Here is a tiny trained network, its code and every weight. The questions are about switching its units off for an input and a class, where a switched-off unit gives its printed mean instead of its output.

import numpy as np


def w(rows, s, z=0):
    codes = np.array(rows[::2]) - 128.0
    scale = np.full(codes.shape[1], s)
    scale[-1] = z or s
    return codes * scale


def f(y):
    return np.maximum(y, 0)


def log_softmax(a):
    a = a - a.max(-1, keepdims=True)
    return a - np.log(np.exp(a).sum(-1, keepdims=True))


def net(x, mask):
    res = np.array(x, float).reshape(1, 5) / 4 @ E
    y = f(res @ A[0][:, :-1].T + A[0][:, -1])
    res = res + np.where(mask, y, B[0][:, -1]) @ B[0][:, :-1]
    return log_softmax(res[-1] @ U[:, :-1].T + U[:, -1])


A, B = {}, {}
E = w([
[103,157,124,121,99,147],'x0',
[168,63,246,122,50,133],'x1',
[104,165,117,119,101,138],'x2',
[215,183,1,185,55,153],'x3',
[102,172,188,247,124,45],'x4',
],0.0067)
A[0] = w([
[212,130,51,207,57,138,44],'neuron 0',
[8,129,211,89,194,98,126],'neuron 1',
[82,122,68,137,209,117,149],'neuron 2',
[85,143,176,254,80,30,53],'neuron 3',
[151,45,78,39,82,174,44],'neuron 4',
[169,89,208,143,70,160,253],'neuron 5',
],0.0089,0.0056)
B[0] = w([
[175,194,134,32,174,215,208],'neuron 0',
[246,170,64,96,166,174,255],'neuron 1',
[88,188,94,158,49,47,205],'neuron 2',
[38,86,89,22,226,147,238],'neuron 3',
[17,145,138,33,164,117,183],'neuron 4',
[147,168,24,157,85,58,253],'neuron 5',
],0.011,0.0076)
U = w([
[246,178,146,89,177,194,51],'0',
[17,72,122,55,186,154,75],'1',
[148,121,75,144,127,146,243],'2',
[149,138,100,133,129,133,255],'3',
[148,168,92,138,96,66,138],'4',
[152,127,126,180,117,134,123],'5',
[76,70,203,193,107,147,72],'6',
[101,78,217,162,113,141,55],'7',
],0.013,0.0097)

Each question gives the input, the list of numbers given to net, and the class t.
The units are the neurons (one row each of A and B). Each row of codes is followed by its name. A weight is (code - 128) times the scale printed after its matrix; where a second scale follows, it is the last column's (A, B and U).
mask holds one flag per neuron, in row order. A switched-off neuron (its flag False) gives its mean, the last column of its row in B, instead of its output. The means were averaged over made-up inputs and are rounded, as every weight is.
A unit's drop is (log p(t) with every unit on - log p(t) with that unit switched off) / (log p(t) with every unit on - log p(t) with every unit switched off).
The circuit of an input: a set's keep is (log p(t) with only the set's units on - log p(t) with every unit switched off) / (log p(t) with every unit on - log p(t) with every unit switched off). Starting from all 6 units, units are removed one at a time, each time the one whose removal leaves the highest keep (on an exact tie, the one counted first), for as long as the keep stays at least 0.8.
units of the circuit, in order: the units of the circuit, biggest drop first
top k neurons: the k neurons with the biggest drops, biggest first
drop of u: that unit's drop, to one decimal
input [-2,-5,0,-7,-6], class 0: top 3 neurons -> neuron 1; neuron 3; neuron 5
input [5,5,-1,4,-7], class 1: units of the circuit, in order -> neuron 4
input [0,0,2,1,-4], class 1: top 4 neurons -> neuron 1; neuron 4; neuron 5; neuron 2
input [-8,-7,4,-7,-3], class 3: top 3 neurons -> neuron 2; neuron 0; neuron 5
input [-4,2,4,-7,0], class 0: top 2 neurons -> neuron 1; neuron 2
input [-6,8,-2,-6,-4], class 4: top 2 neurons -> neuron 5; neuron 0
input [-3,5,2,-3,0], class 4: top 2 neurons -> neuron 5; neuron 0
input [-2,-4,1,-2,0], class 4: top 2 neurons -> neuron 3; neuron 2
input [0,-7,-4,4,-4], class 4: top 2 neurons -> neuron 2; neuron 3
input [-7,8,1,6,-7], class 4: top 4 neurons -> neuron 5; neuron 3; neuron 1; neuron 4
input [0,-4,1,-3,-3], class 4: top 2 neurons -> neuron 3; neuron 2
input [4,-8,5,-4,-5], class 4: top 3 neurons -> neuron 2; neuron 3; neuron 0
input [-7,7,8,1,-8], class 1: top 2 neurons -> neuron 4; neuron 1
input [-1,-7,-5,3,-5], class 4: top 3 neurons -> neuron 3; neuron 2; neuron 1
input [-8,-7,-6,-6,-6], class 3: units of the circuit, in order -> neuron 3
input [0,-3,3,-3,6], class 1: top 2 neurons -> neuron 3; neuron 5
input [1,6,8,-8,7], class 0: drop of neuron 4 -> 0.1
input [-1,2,-5,7,1], class 0: drop of neuron 2 -> 0.1
input [-3,1,6,-5,8], class 1: drop of neuron 0 -> 0.1
input [-6,-1,2,8,-1], class 0: drop of neuron 0 -> 0.9
input [-3,6,-2,8,6], class 0: units of the circuit, in order -> neuron 0
